Below are the code and all the weights of a small trained network. Each question names an input and a class and asks about switching units off, where a switched-off unit gives its printed mean instead of its output.

import numpy as np


def w(rows, s, z=0):
    codes = np.array(rows[::2]) - 128.0
    scale = np.full(codes.shape[1], s)
    scale[-1] = z or s
    return codes * scale


def norm(h):
    return h / np.sqrt((h * h).mean(-1, keepdims=True) + 1e-5)


def f(y):
    return np.maximum(y, 0)


def log_softmax(a):
    a = a - a.max(-1, keepdims=True)
    return a - np.log(np.exp(a).sum(-1, keepdims=True))


def net(x, mask):
    res = np.array(x, float).reshape(1, 7) / 4 @ E
    u = 0
    for l in range(2):
        y = f(norm(res) @ A[l][:, :-1].T + A[l][:, -1])
        res = res + np.where(mask[u : u + 13], y, B[l][:, -1]) @ B[l][:, :-1]
        u += 13
    return log_softmax(norm(res)[-1] @ U[:, :-1].T + U[:, -1])


A, B = {}, {}
E = w([
[132,159,64,87,64,102,132,86,128],'x0',
[119,68,140,49,135,151,105,127,43],'x1',
[127,132,138,129,120,128,128,120,124],'x2',
[80,27,150,87,153,2,111,81,207],'x3',
[61,115,132,103,123,225,84,57,185],'x4',
[122,154,204,121,69,124,146,73,105],'x5',
[176,126,108,127,170,143,181,39,125],'x6',
],0.0084)
A[0] = w([
[131,173,96,140,122,191,115,159,112,98],'L0N1',
[138,117,116,123,85,161,95,201,159,103],'L0N2',
[142,122,131,141,127,89,168,149,93,2],'L0N3',
[173,128,107,111,181,153,185,75,132,12],'L0N4',
[125,127,188,153,195,170,127,174,139,69],'L0N5',
[98,157,10,95,45,116,131,121,119,109],'L0N6',
[82,134,112,135,81,95,84,159,123,56],'L0N7',
[169,131,125,151,107,79,175,186,107,198],'L0N8',
[130,89,98,58,91,164,99,130,71,102],'L0N9',
[123,172,99,186,81,129,116,121,184,160],'L0N10',
[111,129,117,122,130,179,83,101,150,10],'L0N11',
[91,119,119,132,161,138,92,104,173,160],'L0N12',
[102,138,170,107,81,187,121,115,163,84],'L0N13',
],0.013,0.008)
B[0] = w([
[152,88,75,102,105,145,180,156,205,194],'L0N1',
[162,81,120,208,91,146,88,76,126,171],'L0N2',
[124,209,43,128,117,88,44,132,96,142],'L0N3',
[176,48,135,236,42,148,52,52,119,162],'L0N4',
[188,140,245,114,196,121,84,94,173,172],'L0N5',
[210,130,255,138,218,151,77,142,185,217],'L0N6',
[150,62,136,194,87,122,117,111,142,159],'L0N7',
[73,188,66,101,119,147,76,72,127,254],'L0N8',
[52,113,144,179,202,135,168,121,75,193],'L0N9',
[45,101,153,150,203,132,175,117,52,231],'L0N10',
[82,221,43,97,105,147,94,115,154,146],'L0N11',
[68,152,80,96,112,140,97,94,163,222],'L0N12',
[98,201,84,122,94,123,84,87,105,183],'L0N13',
],0.011,0.0081)
A[1] = w([
[185,167,119,158,133,26,127,175,57,61],'L1N1',
[98,129,132,93,140,177,60,90,174,157],'L1N2',
[65,160,118,170,140,119,127,75,130,124],'L1N3',
[168,161,241,90,154,120,111,114,154,10],'L1N4',
[129,195,123,211,123,81,165,110,206,3],'L1N5',
[126,119,206,189,6,138,126,102,93,98],'L1N6',
[107,98,126,196,171,156,176,129,185,146],'L1N7',
[181,177,139,162,84,253,202,197,100,76],'L1N8',
[63,93,148,157,183,144,182,147,58,16],'L1N9',
[115,65,126,87,120,38,149,127,187,92],'L1N10',
[71,169,128,105,49,91,138,100,100,120],'L1N11',
[87,120,170,173,59,137,70,205,127,23],'L1N12',
[192,53,53,163,80,147,112,86,143,90],'L1N13',
],0.012,0.0053)
B[1] = w([
[81,253,99,152,128,230,67,38,140,137],'L1N1',
[192,196,102,167,127,111,127,143,123,246],'L1N2',
[142,100,139,94,109,96,171,176,82,234],'L1N3',
[209,149,158,86,198,106,103,172,133,153],'L1N4',
[104,116,210,132,125,213,95,100,81,154],'L1N5',
[204,89,67,120,123,36,153,81,96,158],'L1N6',
[107,97,98,102,133,80,104,155,77,188],'L1N7',
[85,106,183,19,65,95,154,118,211,160],'L1N8',
[91,159,150,175,168,40,207,136,102,148],'L1N9',
[137,109,156,83,86,248,165,174,185,165],'L1N10',
[183,143,106,118,127,168,180,167,118,167],'L1N11',
[145,41,130,202,87,153,143,15,138,138],'L1N12',
[97,66,145,181,95,52,75,146,142,161],'L1N13',
],0.013,0.014)
U = w([
[41,237,37,133,87,197,55,43,134,93],'0',
[104,94,152,49,58,141,179,176,224,99],'1',
[194,159,249,146,202,134,62,96,145,83],'2',
[138,45,133,226,56,111,105,36,95,90],'3',
[144,148,97,137,131,74,152,191,112,204],'4',
[4,120,152,153,188,142,172,133,43,104],'5',
[168,138,80,132,122,85,150,188,114,193],'6',
[167,128,104,186,136,164,182,183,100,5],'7',
],0.015,0.018)

Each question gives the input, the list of numbers given to net, and the class t.
The units are the neurons (one row each of A and B). Each row of codes is followed by its name. A weight is (code - 128) times the scale printed after its matrix; where a second scale follows, it is the last column's (A, B and U).
mask holds one flag per neuron, layer by layer. A switched-off neuron (its flag False) gives its mean, the last column of its row in B, instead of its output. The means were averaged over made-up inputs and are rounded, as every weight is.
A unit's drop is (log p(t) with every unit on - log p(t) with that unit switched off) / (log p(t) with every unit on - log p(t) with every unit switched off).
The circuit of an input: a set's keep is (log p(t) with only the set's units on - log p(t) with every unit switched off) / (log p(t) with every unit on - log p(t) with every unit switched off). Starting from the 12 units with the biggest drops (on a tie, the unit counted first), units are removed one at a time, each time the one whose removal leaves the highest keep (on an exact tie, the one counted first), for as long as the keep stays at least 0.8.
circuit, biggest first: the units of the circuit, biggest drop first
most important unit: the unit with the biggest drop
top k neurons: the k neurons with the biggest drops, biggest first
drop when u is switched off: that unit's drop, to one decimal
input [-8,-2,2,7,-6,-6,-8], class 2: most important unit : L0N5
input [0,-5,2,-8,7,3,7], class 1: top 2 neurons : [L1N8, L0N8]
input [5,-3,2,-6,1,0,1], class 1: circuit, biggest first : [L1N8, L0N1]
input [8,6,2,-3,-4,8,3], class 2: top 2 neurons : [L0N6, L0N10]
input [-1,8,-7,8,5,1,6], class 1: top 4 neurons : [L0N10, L1N10, L0N8, L0N12]
input [6,-5,4,4,5,1,-7], class 3: top 2 neurons : [L0N7, L0N5]
input [0,5,3,-4,2,0,-6], class 3: top 2 neurons : [L0N2, L0N10]
input [-7,-8,1,0,8,3,0], class 0: top 2 neurons : [L0N13, L0N12]
input [7,8,-4,3,7,-3,1], class 5: top 2 neurons : [L0N9, L0N8]
input [-7,-8,-8,8,-1,2,-1], class 1: top 3 neurons : [L1N10, L0N6, L0N9]
input [-8,5,2,8,-4,-5,2], class 1: top 4 neurons : [L1N10, L0N6, L0N10, L0N9]
input [-5,-7,-2,4,-4,-7,1], class 5: top 2 neurons : [L1N5, L0N6]
input [-4,-8,6,-8,3,2,8], class 1: top 4 neurons : [L1N8, L0N1, L0N9, L0N2]
input [3,4,2,8,3,-5,-4], class 1: most important unit : L1N10
input [7,7,-3,8,2,6,-5], class 1: drop when L0N9 is switched off : 0.1
input [4,2,-2,-3,-3,2,-6], class 3: drop when L0N7 is switched off : 0.8
input [-1,-8,2,0,4,4,-5], class 5: drop when L0N10 is switched off : 1.3
